Here is a tiny trained network, its code and every weight. The questions are about switching its units off for an input and a class, where a switched-off unit gives its printed mean instead of its output.

import numpy as np


def w(rows, s, z=0):
    codes = np.array(rows[::2]) - 128.0
    scale = np.full(codes.shape[1], s)
    scale[-1] = z or s
    return codes * scale


def norm(h):
    return h / np.sqrt((h * h).mean(-1, keepdims=True) + 1e-5)


def f(y):
    return y / 2 * (1 + np.tanh(0.7978845608 * (y + 0.044715 * y**3)))


def log_softmax(a):
    a = a - a.max(-1, keepdims=True)
    return a - np.log(np.exp(a).sum(-1, keepdims=True))


def net(x, mask):
    res = np.array(x, float).reshape(1, 7) / 4 @ E
    u = 0
    for l in range(4):
        y = f(norm(res) @ A[l][:, :-1].T + A[l][:, -1])
        res = res + np.where(mask[u : u + 5], y, B[l][:, -1]) @ B[l][:, :-1]
        u += 5
    return log_softmax(norm(res)[-1] @ U[:, :-1].T + U[:, -1])


A, B = {}, {}
E = w([
[188,33,184,67,105,179,137,147,145,175],'x0',
[156,167,142,135,197,185,92,78,88,200],'x1',
[196,190,176,193,110,196,159,155,178,75],'x2',
[206,37,87,191,166,69,17,81,229,121],'x3',
[71,117,92,199,68,162,39,179,92,133],'x4',
[125,167,55,3,154,202,57,178,246,110],'x5',
[126,127,130,126,134,129,126,128,130,126],'x6',
],0.0041)
A[0] = w([
[46,89,140,230,123,133,158,196,207,151,243],'L0N0',
[173,6,202,73,46,200,135,110,148,165,102],'L0N1',
[153,193,144,188,106,131,133,120,178,113,4],'L0N2',
[111,101,178,91,49,38,133,183,164,1,62],'L0N3',
[118,156,144,172,224,113,149,130,155,27,103],'L0N4',
],0.0045,0.0036)
B[0] = w([
[149,120,146,135,143,133,85,160,93,111,253],'L0N0',
[62,109,195,154,96,173,101,55,138,68,212],'L0N1',
[105,56,139,161,195,177,123,89,123,57,108],'L0N2',
[97,146,132,137,254,200,136,139,143,242,169],'L0N3',
[165,121,131,123,78,132,152,112,114,117,159],'L0N4',
],0.0085,0.0028)
A[1] = w([
[27,215,23,240,178,89,185,75,159,69,5],'L1N0',
[81,199,76,150,211,47,106,113,103,14,56],'L1N1',
[218,187,138,148,147,164,59,42,138,196,104],'L1N2',
[46,31,96,176,64,71,226,230,245,75,68],'L1N3',
[100,226,2,202,174,100,166,101,153,89,160],'L1N4',
],0.0047,0.003)
B[1] = w([
[140,90,200,111,131,185,114,58,137,169,174],'L1N0',
[129,36,174,101,108,174,140,101,124,125,185],'L1N1',
[106,150,140,137,134,150,149,195,133,192,224],'L1N2',
[121,157,120,186,254,175,122,96,154,195,122],'L1N3',
[109,68,202,106,91,164,120,145,180,131,253],'L1N4',
],0.0085,0.002)
A[2] = w([
[221,116,126,52,152,77,225,63,176,113,114],'L2N0',
[171,183,186,179,152,155,97,213,132,28,210],'L2N1',
[176,125,145,89,176,114,250,44,191,146,42],'L2N2',
[43,42,86,58,126,58,112,109,101,192,3],'L2N3',
[254,92,72,155,78,120,53,66,186,166,47],'L2N4',
],0.0046,0.0022)
B[2] = w([
[127,96,105,192,84,114,66,169,102,119,184],'L2N0',
[143,131,65,95,128,96,122,60,97,110,253],'L2N1',
[85,163,97,172,94,174,2,151,51,126,189],'L2N2',
[224,152,47,138,171,155,186,23,82,49,173],'L2N3',
[45,165,131,121,100,113,198,96,141,109,175],'L2N4',
],0.0091,0.003)
A[3] = w([
[255,180,117,230,122,242,182,128,159,32,30],'L3N0',
[175,104,186,231,158,89,185,116,84,180,204],'L3N1',
[111,93,100,213,147,124,92,57,196,152,4],'L3N2',
[93,136,124,204,254,241,162,155,116,173,70],'L3N3',
[166,96,104,196,98,44,134,95,223,160,113],'L3N4',
],0.0057,0.0024)
B[3] = w([
[109,62,72,101,168,92,158,70,76,151,184],'L3N0',
[144,127,104,73,153,111,97,172,254,100,254],'L3N1',
[130,207,170,125,122,201,143,109,30,175,179],'L3N2',
[170,141,149,181,213,119,114,114,107,198,162],'L3N3',
[90,154,145,95,94,124,231,208,80,128,165],'L3N4',
],0.0095,0.004)
U = w([
[108,43,246,115,108,194,127,64,167,113,101],'0',
[166,88,28,122,176,100,182,41,95,102,133],'1',
[148,178,158,162,250,132,117,180,169,217,90],'2',
[154,135,118,105,107,76,124,188,211,96,255],'3',
[78,227,152,123,59,121,238,179,104,135,84],'4',
[138,137,91,204,70,123,24,170,80,108,97],'5',
],0.012,0.0087)

Each question gives the input, the list of numbers given to net, and the class t.
The units are the neurons (one row each of A and B). Each row of codes is followed by its name. A weight is (code - 128) times the scale printed after its matrix; where a second scale follows, it is the last column's (A, B and U).
mask holds one flag per neuron, layer by layer. A switched-off neuron (its flag False) gives its mean, the last column of its row in B, instead of its output. The means were averaged over made-up inputs and are rounded, as every weight is.
A unit's drop is (log p(t) with every unit on - log p(t) with that unit switched off) / (log p(t) with every unit on - log p(t) with every unit switched off).
The circuit of an input: a set's keep is (log p(t) with only the set's units on - log p(t) with every unit switched off) / (log p(t) with every unit on - log p(t) with every unit switched off). Starting from the 12 units with the biggest drops (on a tie, the unit counted first), units are removed one at a time, each time the one whose removal leaves the highest keep (on an exact tie, the one counted first), for as long as the keep stays at least 0.8.
units of the circuit, in order: the units of the circuit, biggest drop first
unit that matters most: the unit with the biggest drop
top k neurons: the k neurons with the biggest drops, biggest first
k most important neurons of layer l: the k neurons of layer l with the biggest drops, biggest first
input [-7,7,4,5,1,0,3], class 0: unit that matters most	L1N4
input [1,4,7,-7,7,7,0], class 1: units of the circuit, in order	(L2N1; L3N0)
input [2,6,-1,-6,-3,-6,1], class 2: top 2 neurons	(L2N1; L3N1)
input [-5,4,6,-2,-8,0,6], class 5: units of the circuit, in order	(L2N2; L2N0)
input [0,-1,5,1,-7,6,1], class 5: units of the circuit, in order	(L2N2; L2N0)
input [1,-5,2,4,5,5,2], class 2: top 2 neurons	(L1N3; L0N3)
input [-8,6,8,0,6,4,-6], class 0: top 3 neurons	(L1N4; L1N0; L1N1)
input [3,-7,-6,1,4,3,-4], class 2: top 2 neurons	(L1N3; L3N3)
input [1,6,6,-4,-4,-7,8], class 3: top 3 neurons	(L3N1; L0N3; L2N3)
input [-2,0,7,5,7,5,-6], class 1: top 2 neurons	(L3N0; L2N2)
input [-8,5,-8,-2,-6,-5,-1], class 0: top 4 neurons	(L1N0; L1N4; L1N1; L2N1)
input [-8,1,8,3,0,6,6], class 0: units of the circuit, in order	(L1N4; L1N0)
input [5,-1,6,6,-3,-4,-8], class 1: top 2 neurons	(L3N0; L0N1)
input [-8,-8,8,0,6,-4,7], class 0: unit that matters most	L1N0
input [-5,8,-8,-6,7,1,8], class 1: units of the circuit, in order	(L2N3; L2N2)
input [-2,-7,1,7,-5,-2,8], class 2: top 2 neurons	(L0N3; L1N3)
input [-5,-6,0,-5,1,6,-6], class 2: units of the circuit, in order	(L1N3; L3N3)
input [5,6,-6,0,4,5,-2], class 1: top 2 neurons	(L2N3; L0N3)
input [-8,1,-5,1,5,7,-1], class 0: units of the circuit, in order	(L1N4; L1N1)
input [-6,6,-8,-2,2,7,0], class 1: units of the circuit, in order	(L2N3)
input [-1,-4,-3,3,2,-5,-1], class 3: top 2 neurons	(L0N0; L3N1)
input [1,4,-5,-1,6,-8,5], class 3: top 2 neurons	(L3N1; L2N2)
input [4,-6,-7,6,-8,5,-7], class 5: units of the circuit, in order	(L2N2; L2N0; L3N1)
input [2,6,6,1,-8,-2,5], class 5: 3 most important neurons of layer 2	(L2N2; L2N0; L2N3)
